Here is a tiny trained network, its code and every weight. The questions are about switching its units off for an input and a target symbol, where a switched-off unit gives its printed mean instead of its output.

import numpy as np


def w(rows, s, z=0):
    codes = np.array(rows[::2]) - 128.0
    scale = np.full(codes.shape[1], s)
    scale[-1] = z or s
    return codes * scale


def f(y):
    return y / 2 * (1 + np.tanh(0.7978845608 * (y + 0.044715 * y**3)))


def softmax(a):
    e = np.exp(a - a.max(-1, keepdims=True))
    return e / e.sum(-1, keepdims=True)


def log_softmax(a):
    a = a - a.max(-1, keepdims=True)
    return a - np.log(np.exp(a).sum(-1, keepdims=True))


def net(x, mask):
    ids = ['αγεζηθλμξπσφ'.index(c) for c in x.split()]
    T = len(ids)
    res = E[ids] + P[:T]
    u = 0
    for l in range(2):
        r = res
        for j in range(3):
            rows = slice(2 * j, 2 * j + 2)
            q, k, v = (r @ M[l][rows].T for M in (Q, K, V))
            z = softmax(np.where(np.tri(T) > 0, q @ k.T / 2**0.5, -1e9)) @ v
            o = O[l][rows]
            res = res + np.where(mask[u + j], z, o[:, -1]) @ o[:, :-1]
        u += 3
        y = f(res @ A[l][:, :-1].T + A[l][:, -1])
        res = res + np.where(mask[u : u + 4], y, B[l][:, -1]) @ B[l][:, :-1]
        u += 4
    return log_softmax(res[-1] @ U[:, :-1].T + U[:, -1])


Q, K, V, O, A, B = {}, {}, {}, {}, {}, {}
E = w([
[223,70,184,49,195,141,165,80],'α',
[127,112,111,94,95,151,123,157],'γ',
[106,108,140,62,77,161,125,134],'ε',
[179,146,80,92,70,137,110,150],'ζ',
[150,127,74,206,114,126,90,150],'η',
[135,158,118,145,116,147,77,122],'θ',
[45,133,243,110,140,159,168,9],'λ',
[126,85,156,177,137,165,140,122],'μ',
[142,204,137,140,86,114,139,63],'ξ',
[154,155,203,93,110,246,150,127],'π',
[128,125,93,229,107,105,251,137],'σ',
[91,127,159,129,36,86,65,95],'φ',
],0.016)
P = w([
[15,112,69,116,149,149,117,65],'0',
[73,79,97,156,114,174,120,60],'1',
[79,105,111,171,110,153,118,70],'2',
[92,118,125,178,100,142,112,99],'3',
[104,129,138,191,95,130,117,118],'4',
[114,142,150,203,86,120,119,142],'5',
[126,159,165,215,77,107,116,161],'6',
[130,171,182,222,67,95,119,180],'7',
[146,188,192,234,61,80,123,203],'8',
[155,200,207,237,50,73,116,228],'9',
[173,216,217,255,44,56,116,249],'10',
],0.008)
Q[0] = w([
[115,140,126,53,146,98,149,178],'0.h1',
[112,153,115,91,252,59,130,166],'0.h1',
[174,120,150,170,123,128,108,132],'0.h2',
[154,174,116,180,109,173,90,83],'0.h2',
[112,121,126,135,125,95,104,125],'0.h3',
[68,190,88,147,164,124,145,158],'0.h3',
],0.024)
K[0] = w([
[127,102,96,111,218,118,97,117],'0.h1',
[153,37,6,23,167,145,144,44],'0.h1',
[179,78,156,142,96,94,132,120],'0.h2',
[122,145,203,163,89,88,135,216],'0.h2',
[125,105,122,110,87,96,97,91],'0.h3',
[102,182,106,136,79,145,197,115],'0.h3',
],0.017)
V[0] = w([
[96,113,155,252,206,175,37,79],'0.h1',
[200,98,210,124,189,43,113,157],'0.h1',
[160,115,100,100,174,137,119,65],'0.h2',
[163,172,102,104,128,114,114,126],'0.h2',
[167,97,149,116,206,85,109,158],'0.h3',
[110,108,134,139,111,148,140,137],'0.h3',
],0.012)
O[0] = w([
[75,169,47,204,206,77,127,223,201],'0.h1',
[71,156,206,128,120,119,108,125,31],'0.h1',
[162,139,116,222,133,120,68,122,55],'0.h2',
[105,139,139,98,115,100,73,131,104],'0.h2',
[114,187,68,180,233,3,141,195,1],'0.h3',
[123,125,105,134,116,149,147,133,150],'0.h3',
],0.0057,0.0084)
A[0] = w([
[120,90,110,132,83,35,80,131,72],'0.n1',
[90,129,167,190,143,142,82,112,155],'0.n2',
[223,196,102,124,133,99,133,94,150],'0.n3',
[132,92,64,7,228,95,172,131,2],'0.n4',
],0.013,0.0042)
B[0] = w([
[92,112,135,140,141,122,253,141,175],'0.n1',
[99,80,140,44,98,146,159,181,252],'0.n2',
[67,52,179,186,171,173,104,137,239],'0.n3',
[209,150,51,46,190,2,187,102,149],'0.n4',
],0.0098,0.0025)
Q[1] = w([
[119,96,155,134,146,63,62,124],'1.h1',
[226,127,144,96,251,36,130,66],'1.h1',
[194,126,153,64,235,69,76,7],'1.h2',
[165,100,188,107,194,122,147,97],'1.h2',
[181,199,68,98,157,45,182,32],'1.h3',
[111,161,59,79,151,46,153,137],'1.h3',
],0.03)
K[1] = w([
[165,120,115,131,197,163,127,117],'1.h1',
[93,71,44,103,192,131,97,45],'1.h1',
[60,141,3,78,88,193,130,83],'1.h2',
[141,98,63,144,142,178,82,124],'1.h2',
[134,44,46,70,162,127,125,92],'1.h3',
[98,130,91,95,223,181,91,111],'1.h3',
],0.026)
V[1] = w([
[69,189,107,182,182,194,142,161],'1.h1',
[33,75,126,156,83,6,79,125],'1.h1',
[201,136,97,70,116,52,96,121],'1.h2',
[85,131,176,110,169,125,202,65],'1.h2',
[80,96,125,70,114,113,81,201],'1.h3',
[116,80,81,142,85,77,196,174],'1.h3',
],0.02)
O[1] = w([
[206,155,144,84,125,130,131,251,83],'1.h1',
[200,99,10,225,110,56,80,60,120],'1.h1',
[158,149,108,1,132,225,108,86,5],'1.h2',
[135,75,221,164,216,162,216,65,235],'1.h2',
[133,205,72,152,155,196,72,179,103],'1.h3',
[85,201,64,113,39,112,221,61,216],'1.h3',
],0.0084,0.012)
A[1] = w([
[135,112,134,103,56,139,2,139,5],'1.n1',
[117,144,152,119,122,179,149,151,41],'1.n2',
[143,149,82,142,115,175,167,107,58],'1.n3',
[117,162,135,163,167,55,132,154,80],'1.n4',
],0.014,0.0032)
B[1] = w([
[209,225,254,154,182,126,160,25,146],'1.n1',
[88,167,9,146,115,40,79,45,221],'1.n2',
[126,110,165,89,178,113,48,177,251],'1.n3',
[140,115,109,43,134,210,106,128,205],'1.n4',
],0.0086,0.021)
U = w([
[153,116,80,45,253,60,106,78,224],'α',
[93,157,120,76,150,183,69,73,178],'γ',
[42,156,139,128,119,231,54,61,51],'ε',
[80,178,174,144,145,163,55,49,3],'ζ',
[135,173,126,107,122,70,63,127,153],'η',
[127,215,146,166,185,115,105,111,170],'θ',
[58,192,104,191,244,208,154,118,101],'λ',
[47,151,89,132,99,227,89,152,159],'μ',
[119,76,228,135,113,98,16,147,234],'ξ',
[45,179,161,137,247,30,57,137,74],'π',
[98,163,143,129,113,107,160,101,95],'σ',
[63,180,47,249,182,121,94,53,134],'φ',
],0.0046,0.0043)

Each question gives the input, a string of symbols that net reads in full, and the target symbol t.
The units are the heads (2 rows each of Q, K, V and O) and the neurons (one row each of A and B). Each row of codes is followed by its name. A weight is (code - 128) times the scale printed after its matrix; where a second scale follows, it is the last column's (O, A, B and U).
mask holds one flag per unit, layer by layer, with each layer's heads first. A switched-off unit (its flag False) gives its mean, the last column of its rows in O or B, instead of its output. The means were averaged over made-up inputs and are rounded, as every weight is.
A unit's drop is (log p(t) with every unit on - log p(t) with that unit switched off) / (log p(t) with every unit on - log p(t) with every unit switched off).
The circuit of an input: a set's keep is (log p(t) with only the set's units on - log p(t) with every unit switched off) / (log p(t) with every unit on - log p(t) with every unit switched off). Starting from the 12 units with the biggest drops (on a tie, the unit counted first), units are removed one at a time, each time the one whose removal leaves the highest keep (on an exact tie, the one counted first), for as long as the keep stays at least 0.8.
units of the circuit, in order: the units of the circuit, biggest drop first
unit that matters most: the unit with the biggest drop
k most important neurons: the k neurons with the biggest drops, biggest first
k most important neurons of layer l: the k neurons of layer l with the biggest drops, biggest first
which heads matter: for each layer, one digit per head in row order, 1 if its drop is at least 0.15 and else 0, layers parted by /
input ξ σ φ α π η ε ζ, target α: unit that matters most -> 0.h3
input λ φ λ ξ, target φ: units of the circuit, in order -> (0.n1, 1.h1, 0.n2)
input ξ θ α φ φ φ ξ γ λ, target α: 2 most important neurons -> (0.n4, 0.n2)
input ξ α θ ξ ξ ξ θ φ, target α: which heads matter -> 001 / 110
input α λ ξ γ φ π π ξ, target γ: 2 most important neurons of layer 0 -> (0.n4, 0.n1)
input θ ξ ζ φ η ξ λ α μ, target α: 2 most important neurons of layer 1 -> (1.n3, 1.n2)
input ξ ξ ξ π θ φ ξ ξ ξ γ, target ξ: which heads matter -> 000 / 001
input θ π μ φ θ ζ ε ξ φ ζ ε, target φ: units of the circuit, in order -> (1.h1, 0.n1)
input α σ μ γ, target α: 2 most important neurons -> (0.n4, 1.n2)
input ξ λ θ θ ξ ζ γ ξ η π ε, target π: which heads matter -> 000 / 101
input ζ α π ξ η, target α: units of the circuit, in order -> (0.n4, 1.h2, 1.n2, 1.h3)
input α η θ ξ, target α: which heads matter -> 001 / 110
input ξ π θ μ θ η λ ζ, target λ: which heads matter -> 000 / 010
input η ζ θ, target θ: most important neuron -> (1.n1)
input α σ π μ, target α: 3 most important neurons -> (1.n2, 0.n4, 0.n2)
input λ θ ξ ζ, target ξ: units of the circuit, in order -> (1.h3, 1.n2)
input γ ξ θ λ, target ξ: units of the circuit, in order -> (1.h3, 1.n2)
input λ η γ, target λ: units of the circuit, in order -> (1.h2, 1.n2)
input λ ξ ε π λ ξ ξ, target ξ: units of the circuit, in order -> (1.h3, 1.n2, 0.n3)
input φ γ μ ξ λ θ π θ, target π: unit that matters most -> 1.h1
input ξ φ ε η α ζ η φ φ η γ, target α: 2 most important neurons -> (0.n4, 1.n3)
input θ λ ξ φ θ σ φ σ λ ε θ, target λ: which heads matter -> 110 / 010
input θ ζ φ μ ζ, target φ: units of the circuit, in order -> (1.h1, 0.n2)
input θ η λ, target λ: 3 most important neurons -> (0.n2, 0.n3, 0.n4)
input γ ζ ε π θ, target π: units of the circuit, in order -> (1.h1, 1.n2, 1.h2)
input ξ ζ α ζ ξ λ ξ ξ φ θ, target α: 2 most important neurons of layer 1 -> (1.n3, 1.n4)
input γ φ φ θ, target φ: units of the circuit, in order -> (1.h1)
input μ ξ μ, target ξ: units of the circuit, in order -> (1.h3, 1.n2)
input φ ξ γ γ ξ λ, target ξ: 2 most important neurons -> (0.n3, 1.n2)
input θ μ θ θ λ, target λ: which heads matter -> 100 / 011
